Below is a small trained network, with its code and all its weights. Each question gives an input and a target symbol and asks what happens when units are switched off, that is, made to give their printed mean instead of their output.

import numpy as np


def w(rows, s, z=0):
    codes = np.array(rows[::2]) - 128.0
    scale = np.full(codes.shape[1], s)
    scale[-1] = z or s
    return codes * scale


def norm(h):
    return h / np.sqrt((h * h).mean(-1, keepdims=True) + 1e-5)


def f(y):
    return y / 2 * (1 + np.tanh(0.7978845608 * (y + 0.044715 * y**3)))


def softmax(a):
    e = np.exp(a - a.max(-1, keepdims=True))
    return e / e.sum(-1, keepdims=True)


def log_softmax(a):
    a = a - a.max(-1, keepdims=True)
    return a - np.log(np.exp(a).sum(-1, keepdims=True))


def net(x, mask):
    ids = ['γμξπτφψ'.index(c) for c in x.split()]
    T = len(ids)
    res = E[ids] + P[:T]
    q, k, v = (norm(res) @ M[0].T for M in (Q, K, V))
    z = softmax(np.where(np.tri(T) > 0, q @ k.T / 2**0.5, -1e9)) @ v
    res = res + np.where(mask[0], z, O[0][:, -1]) @ O[0][:, :-1]
    y = f(norm(res) @ A[0][:, :-1].T + A[0][:, -1])
    res = res + np.where(mask[1:9], y, B[0][:, -1]) @ B[0][:, :-1]
    return log_softmax(norm(res)[-1] @ U[:, :-1].T + U[:, -1])


Q, K, V, O, A, B = {}, {}, {}, {}, {}, {}
E = w([
[152,148,76],'γ',
[121,250,29],'μ',
[125,107,152],'ξ',
[116,171,28],'π',
[158,174,13],'τ',
[163,79,135],'φ',
[88,121,199],'ψ',
],0.014)
P = w([
[170,52,61],'0',
[117,137,126],'1',
[149,174,153],'2',
[135,21,121],'3',
[121,136,127],'4',
[148,191,155],'5',
[112,13,130],'6',
[122,138,126],'7',
[149,183,148],'8',
[96,6,141],'9',
],0.016)
Q[0] = w([
[255,171,161],'h0',
[150,239,233],'h0',
],0.0071)
K[0] = w([
[207,190,192],'h0',
[162,9,254],'h0',
],0.005)
V[0] = w([
[156,8,85],'h0',
[2,50,150],'h0',
],0.0031)
O[0] = w([
[180,103,106,159],'h0',
[121,72,250,6],'h0',
],0.011,0.0012)
A[0] = w([
[64,145,195,120],'n0',
[237,120,92,199],'n1',
[35,220,101,157],'n2',
[6,170,81,164],'n3',
[139,173,207,98],'n4',
[90,34,132,158],'n5',
[122,122,201,2],'n6',
[54,101,24,124],'n7',
],0.011,0.0052)
B[0] = w([
[199,210,141,133],'n0',
[1,251,199,224],'n1',
[213,90,129,254],'n2',
[144,55,223,237],'n3',
[118,143,100,136],'n4',
[117,193,31,173],'n5',
[111,71,181,122],'n6',
[100,4,168,248],'n7',
],0.007,0.0067)
U = w([
[108,144,189,68],'γ',
[247,135,94,131],'μ',
[128,192,101,12],'ξ',
[144,53,146,253],'π',
[91,147,36,213],'τ',
[55,215,149,61],'φ',
[149,177,224,195],'ψ',
],0.015,0.0032)

Each question gives the input, a string of symbols that net reads in full, and the target symbol t.
The units are the heads (2 rows each of Q, K, V and O) and the neurons (one row each of A and B). Each row of codes is followed by its name. A weight is (code - 128) times the scale printed after its matrix; where a second scale follows, it is the last column's (O, A, B and U).
mask holds one flag per unit, heads first, then neurons. A switched-off unit (its flag False) gives its mean, the last column of its rows in O or B, instead of its output. The means were averaged over made-up inputs and are rounded, as every weight is.
A unit's drop is (log p(t) with every unit on - log p(t) with that unit switched off) / (log p(t) with every unit on - log p(t) with every unit switched off).
The circuit of an input: a set's keep is (log p(t) with only the set's units on - log p(t) with every unit switched off) / (log p(t) with every unit on - log p(t) with every unit switched off). Starting from all 9 units, units are removed one at a time, each time the one whose removal leaves the highest keep (on an exact tie, the one counted first), for as long as the keep stays at least 0.8.
circuit, biggest first: the units of the circuit, biggest drop first
top k neurons: the k neurons with the biggest drops, biggest first
drop of u: that unit's drop, to one decimal
input μ μ ψ τ μ π γ, target τ: circuit, biggest first -> [n5; n3]
input π ψ γ τ, target τ: circuit, biggest first -> [n3; n1]
input μ π ξ π π τ τ ψ ψ φ, target τ: circuit, biggest first -> [n5; n3; n2]
input ξ φ μ φ τ γ, target φ: circuit, biggest first -> [n1; n3]
input μ ψ π γ μ μ ψ ψ ψ φ, target τ: top 3 neurons -> [n5; n3; n2]
input μ μ γ μ, target π: circuit, biggest first -> [n7]
input μ φ ξ, target φ: circuit, biggest first -> [n3; n2]
input ψ φ τ μ μ μ π φ μ ξ, target τ: top 4 neurons -> [n5; n3; n2; n7]
input ψ ξ ψ μ φ γ, target φ: top 2 neurons -> [n1; n3]
input π ξ μ ξ μ π, target μ: top 2 neurons -> [n2; n1]
input φ τ ψ μ τ ψ μ, target π: top 2 neurons -> [n7; n3]
input μ ξ μ ψ, target τ: drop of n1 -> 0.1
input ξ π π γ π φ ψ, target τ: drop of n2 -> 0.3
input τ ψ π, target ψ: drop of n3 -> 0.3
input μ ψ φ φ μ, target μ: drop of n1 -> 0.2
